Here is a tiny trained network, its code and every weight. The questions are about switching its units off for an input and a class, where a switched-off unit gives its printed mean instead of its output.

import numpy as np


def w(rows, s, z=0):
    codes = np.array(rows[::2]) - 128.0
    scale = np.full(codes.shape[1], s)
    scale[-1] = z or s
    return codes * scale


def f(y):
    return y / 2 * (1 + np.tanh(0.7978845608 * (y + 0.044715 * y**3)))


def log_softmax(a):
    a = a - a.max(-1, keepdims=True)
    return a - np.log(np.exp(a).sum(-1, keepdims=True))


def net(x, mask):
    res = np.array(x, float).reshape(1, 8) / 4 @ E
    y = f(res @ A[0][:, :-1].T + A[0][:, -1])
    res = res + np.where(mask, y, B[0][:, -1]) @ B[0][:, :-1]
    return log_softmax(res[-1] @ U[:, :-1].T + U[:, -1])


A, B = {}, {}
E = w([
[146,133,215,124,194,126,137],'x0',
[141,228,127,119,1,172,174],'x1',
[150,83,148,201,60,232,123],'x2',
[116,184,99,170,204,95,93],'x3',
[128,163,109,213,120,168,120],'x4',
[112,69,121,229,70,75,85],'x5',
[246,147,143,133,158,145,83],'x6',
[221,100,61,105,138,90,215],'x7',
],0.0075)
A[0] = w([
[98,108,150,66,240,102,121,183],'n1',
[70,195,101,146,141,89,126,168],'n2',
[105,109,157,182,115,135,56,208],'n3',
[159,165,183,104,114,166,170,84],'n4',
[149,134,167,156,110,138,41,208],'n5',
[57,169,100,80,120,91,124,253],'n6',
[152,163,5,82,83,143,75,223],'n7',
[77,152,122,210,64,173,138,146],'n8',
[78,68,101,190,107,173,70,184],'n9',
[118,149,110,64,176,113,109,221],'n10',
[192,31,76,118,97,139,157,157],'n11',
[181,209,159,127,155,142,87,187],'n12',
[87,134,129,98,75,83,116,130],'n13',
[183,153,191,93,100,146,145,126],'n14',
[126,113,113,9,186,86,136,98],'n15',
[196,121,103,166,201,170,107,221],'n16',
[132,186,26,176,190,90,103,127],'n17',
[80,141,76,124,51,188,202,186],'n18',
[150,97,2,108,99,113,114,247],'n19',
],0.0092,0.0039)
B[0] = w([
[63,90,155,171,125,82,143,255],'n1',
[141,165,89,137,47,52,129,208],'n2',
[113,70,173,167,98,167,117,221],'n3',
[188,104,129,79,123,212,144,169],'n4',
[109,138,208,139,110,166,151,206],'n5',
[98,99,98,153,70,70,125,236],'n6',
[136,118,86,154,90,119,212,221],'n7',
[56,93,120,123,122,122,109,247],'n8',
[56,65,196,136,181,153,112,232],'n9',
[96,86,158,157,115,122,168,216],'n10',
[107,214,64,166,121,21,168,211],'n11',
[133,121,146,140,98,161,208,209],'n12',
[130,153,147,126,73,39,127,169],'n13',
[150,142,148,126,154,179,190,176],'n14',
[51,70,199,182,205,131,2,232],'n15',
[132,176,108,167,58,72,195,229],'n16',
[199,199,77,133,29,97,228,227],'n17',
[63,143,45,67,55,99,122,254],'n18',
[111,162,112,165,81,32,187,228],'n19',
],0.008,0.0073)
U = w([
[128,159,71,143,107,69,164,213],'0',
[175,148,154,120,200,108,95,37],'1',
[114,109,65,64,127,209,126,97],'2',
[180,131,182,124,136,211,152,83],'3',
[80,42,195,160,149,125,87,182],'4',
[151,130,121,126,117,124,11,13],'5',
[168,146,55,117,212,170,50,1],'6',
],0.011,0.0031)

Each question gives the input, the list of numbers given to net, and the class t.
The units are the neurons (one row each of A and B). Each row of codes is followed by its name. A weight is (code - 128) times the scale printed after its matrix; where a second scale follows, it is the last column's (A, B and U).
mask holds one flag per neuron, in row order. A switched-off neuron (its flag False) gives its mean, the last column of its row in B, instead of its output. The means were averaged over made-up inputs and are rounded, as every weight is.
A unit's drop is (log p(t) with every unit on - log p(t) with that unit switched off) / (log p(t) with every unit on - log p(t) with every unit switched off).
The circuit of an input: a set's keep is (log p(t) with only the set's units on - log p(t) with every unit switched off) / (log p(t) with every unit on - log p(t) with every unit switched off). Starting from the 12 units with the biggest drops (on a tie, the unit counted first), units are removed one at a time, each time the one whose removal leaves the highest keep (on an exact tie, the one counted first), for as long as the keep stays at least 0.8.
circuit, biggest first: the units of the circuit, biggest drop first
k most important neurons: the k neurons with the biggest drops, biggest first
drop when u is switched off: that unit's drop, to one decimal
input [6,0,4,0,-6,0,-6,5], class 4: circuit, biggest first : [n17]
input [-1,3,-7,-5,3,-8,3,1], class 3: circuit, biggest first : [n4; n14; n11]
input [4,-3,6,4,-4,-5,-6,7], class 4: 2 most important neurons : [n15; n17]
input [-2,7,8,-3,6,2,4,-2], class 2: 2 most important neurons : [n18; n15]
input [6,-4,-6,-3,2,0,4,7], class 4: 2 most important neurons : [n15; n1]
input [6,-8,-6,-1,7,-3,-7,8], class 4: 2 most important neurons : [n15; n1]
input [0,-2,-6,0,3,-5,3,-1], class 4: 2 most important neurons : [n15; n11]
input [1,-4,-6,7,-5,2,-3,-2], class 4: 2 most important neurons : [n15; n1]
input [3,-8,-2,-5,-2,-8,1,8], class 4: drop when n15 is switched off : 0.9
input [3,6,-2,-2,-2,0,2,4], class 3: drop when n17 is switched off : 0.1
input [-3,6,7,6,3,-8,-4,-1], class 2: drop when n10 is switched off : 0.0
input [6,-5,2,-1,1,-3,7,2], class 3: drop when n19 is switched off : 0.2
